Below are the code and all the weights of a small trained network. Each question names an input and a target symbol and asks about switching units off, where a switched-off unit gives its printed mean instead of its output.

import numpy as np


def w(rows, s, z=0):
    codes = np.array(rows[::2]) - 128.0
    scale = np.full(codes.shape[1], s)
    scale[-1] = z or s
    return codes * scale


def norm(h):
    return h / np.sqrt((h * h).mean(-1, keepdims=True) + 1e-5)


def f(y):
    return y / 2 * (1 + np.tanh(0.7978845608 * (y + 0.044715 * y**3)))


def softmax(a):
    e = np.exp(a - a.max(-1, keepdims=True))
    return e / e.sum(-1, keepdims=True)


def log_softmax(a):
    a = a - a.max(-1, keepdims=True)
    return a - np.log(np.exp(a).sum(-1, keepdims=True))


def net(x, mask):
    ids = ['Πγζθμψ'.index(c) for c in x.split()]
    T = len(ids)
    res = E[ids] + P[:T]
    u = 0
    for l in range(3):
        q, k, v = (norm(res) @ M[l].T for M in (Q, K, V))
        z = softmax(np.where(np.tri(T) > 0, q @ k.T / 4**0.5, -1e9)) @ v
        res = res + np.where(mask[u], z, O[l][:, -1]) @ O[l][:, :-1]
        u += 1
        y = f(norm(res) @ A[l][:, :-1].T + A[l][:, -1])
        res = res + np.where(mask[u : u + 4], y, B[l][:, -1]) @ B[l][:, :-1]
        u += 4
    return log_softmax(norm(res)[-1] @ U[:, :-1].T + U[:, -1])


Q, K, V, O, A, B = {}, {}, {}, {}, {}, {}
E = w([
[122,105,186],'Π',
[251,192,13],'γ',
[48,135,226],'ζ',
[166,253,112],'θ',
[66,173,61],'μ',
[61,180,57],'ψ',
],0.017)
P = w([
[159,108,171],'0',
[65,110,50],'1',
[62,212,249],'2',
[79,115,45],'3',
[62,208,247],'4',
[184,111,126],'5',
],0.014)
Q[0] = w([
[152,95,11],'L0H0',
[164,252,243],'L0H0',
[37,13,144],'L0H0',
[71,71,136],'L0H0',
],0.028)
K[0] = w([
[98,156,62],'L0H0',
[253,105,192],'L0H0',
[22,121,142],'L0H0',
[61,122,164],'L0H0',
],0.039)
V[0] = w([
[252,56,159],'L0H0',
[165,166,107],'L0H0',
[88,176,224],'L0H0',
[185,168,181],'L0H0',
],0.024)
O[0] = w([
[253,153,144,48],'L0H0',
[148,175,85,249],'L0H0',
[59,145,211,190],'L0H0',
[151,193,145,254],'L0H0',
],0.031,0.0067)
A[0] = w([
[206,190,135,72],'L0N0',
[252,94,67,2],'L0N1',
[215,60,16,96],'L0N2',
[146,11,113,73],'L0N3',
],0.029,0.0052)
B[0] = w([
[116,223,159,249],'L0N0',
[255,66,84,199],'L0N1',
[59,13,31,188],'L0N2',
[163,88,146,147],'L0N3',
],0.038,0.016)
Q[1] = w([
[129,2,16],'L1H0',
[162,89,103],'L1H0',
[191,42,50],'L1H0',
[208,80,76],'L1H0',
],0.029)
K[1] = w([
[33,55,2],'L1H0',
[117,89,108],'L1H0',
[97,20,58],'L1H0',
[143,17,102],'L1H0',
],0.028)
V[1] = w([
[229,179,54],'L1H0',
[251,70,226],'L1H0',
[75,70,222],'L1H0',
[145,107,156],'L1H0',
],0.019)
O[1] = w([
[69,227,158,98],'L1H0',
[99,110,255,2],'L1H0',
[169,34,132,121],'L1H0',
[122,127,151,100],'L1H0',
],0.025,0.0087)
A[1] = w([
[81,30,197,151],'L1N0',
[255,55,141,53],'L1N1',
[161,76,52,3],'L1N2',
[108,72,118,108],'L1N3',
],0.033,0.0021)
B[1] = w([
[255,119,132,218],'L1N0',
[164,220,52,198],'L1N1',
[53,63,52,251],'L1N2',
[89,102,140,195],'L1N3',
],0.039,0.014)
Q[2] = w([
[123,130,131],'L2H0',
[125,103,134],'L2H0',
[116,124,129],'L2H0',
[128,254,115],'L2H0',
],0.047)
K[2] = w([
[137,129,130],'L2H0',
[106,105,120],'L2H0',
[133,129,117],'L2H0',
[255,222,174],'L2H0',
],0.037)
V[2] = w([
[102,173,119],'L2H0',
[205,237,3],'L2H0',
[107,90,168],'L2H0',
[15,150,202],'L2H0',
],0.032)
O[2] = w([
[94,99,85,152],'L2H0',
[157,180,1,250],'L2H0',
[124,115,175,87],'L2H0',
[46,34,151,90],'L2H0',
],0.039,0.02)
A[2] = w([
[245,193,186,239],'L2N0',
[200,69,15,86],'L2N1',
[219,162,5,253],'L2N2',
[166,72,239,116],'L2N3',
],0.028,0.005)
B[2] = w([
[145,3,133,171],'L2N0',
[184,204,211,200],'L2N1',
[99,218,202,252],'L2N2',
[98,68,162,155],'L2N3',
],0.047,0.033)
U = w([
[134,100,106,170],'Π',
[120,106,93,165],'γ',
[195,143,158,129],'ζ',
[57,147,251,1],'θ',
[71,203,133,178],'μ',
[206,135,43,21],'ψ',
],0.014,0.0041)

Each question gives the input, a string of symbols that net reads in full, and the target symbol t.
The units are the heads (4 rows each of Q, K, V and O) and the neurons (one row each of A and B). Each row of codes is followed by its name. A weight is (code - 128) times the scale printed after its matrix; where a second scale follows, it is the last column's (O, A, B and U).
mask holds one flag per unit, layer by layer, with each layer's heads first. A switched-off unit (its flag False) gives its mean, the last column of its rows in O or B, instead of its output. The means were averaged over made-up inputs and are rounded, as every weight is.
A unit's drop is (log p(t) with every unit on - log p(t) with that unit switched off) / (log p(t) with every unit on - log p(t) with every unit switched off).
The circuit of an input: a set's keep is (log p(t) with only the set's units on - log p(t) with every unit switched off) / (log p(t) with every unit on - log p(t) with every unit switched off). Starting from the 12 units with the biggest drops (on a tie, the unit counted first), units are removed one at a time, each time the one whose removal leaves the highest keep (on an exact tie, the one counted first), for as long as the keep stays at least 0.8.
circuit, biggest first: the units of the circuit, biggest drop first
top k neurons: the k neurons with the biggest drops, biggest first
k most important neurons of layer l: the k neurons of layer l with the biggest drops, biggest first
drop when u is switched off: that unit's drop, to one decimal
input θ Π θ ψ, target γ: 3 most important neurons of layer 1 -> (L1N2; L1N1; L1N3)
input μ θ θ Π, target ζ: top 2 neurons -> (L0N0; L0N3)
input μ μ θ μ, target Π: top 4 neurons -> (L2N2; L1N1; L1N2; L1N3)
input ζ θ ζ, target ζ: top 2 neurons -> (L0N0; L1N0)
input θ θ θ ζ, target θ: circuit, biggest first -> (L0H0; L2H0)
input ζ θ ψ, target ζ: circuit, biggest first -> (L0H0; L1H0; L1N0)
input γ ζ θ, target ψ: circuit, biggest first -> (L0H0)
input γ θ ψ μ μ, target ψ: 2 most important neurons of layer 0 -> (L0N1; L0N0)
input ζ θ ζ ζ θ, target ζ: circuit, biggest first -> (L1N0; L0H0; L1H0)
input ζ θ θ μ, target Π: 3 most important neurons of layer 0 -> (L0N1; L0N3; L0N0)
input Π γ θ θ θ ζ, target θ: circuit, biggest first -> (L0H0; L2H0; L1H0)
input ψ θ θ μ θ, target Π: top 4 neurons -> (L1N1; L0N1; L1N2; L1N0)
input Π θ θ θ Π ψ, target γ: 3 most important neurons of layer 1 -> (L1N2; L1N0; L1N1)
input Π θ Π, target θ: most important neuron of layer 1 -> (L1N0)
input ψ θ θ, target Π: top 3 neurons -> (L1N1; L0N1; L1N0)
input γ ζ ψ ψ θ, target ψ: top 2 neurons -> (L1N1; L0N1)
input θ θ Π γ Π μ, target γ: 3 most important neurons of layer 1 -> (L1N2; L1N1; L1N3)
input θ θ Π Π, target ζ: 2 most important neurons of layer 0 -> (L0N3; L0N0)
input Π θ θ, target θ: drop when L0H0 is switched off -> 0.9
input Π ψ θ θ ψ, target θ: drop when L1N0 is switched off -> 0.2
input ζ θ θ, target ζ: drop when L0N0 is switched off -> 0.7
input ζ γ θ θ ψ, target ζ: drop when L1N2 is switched off -> 0.1
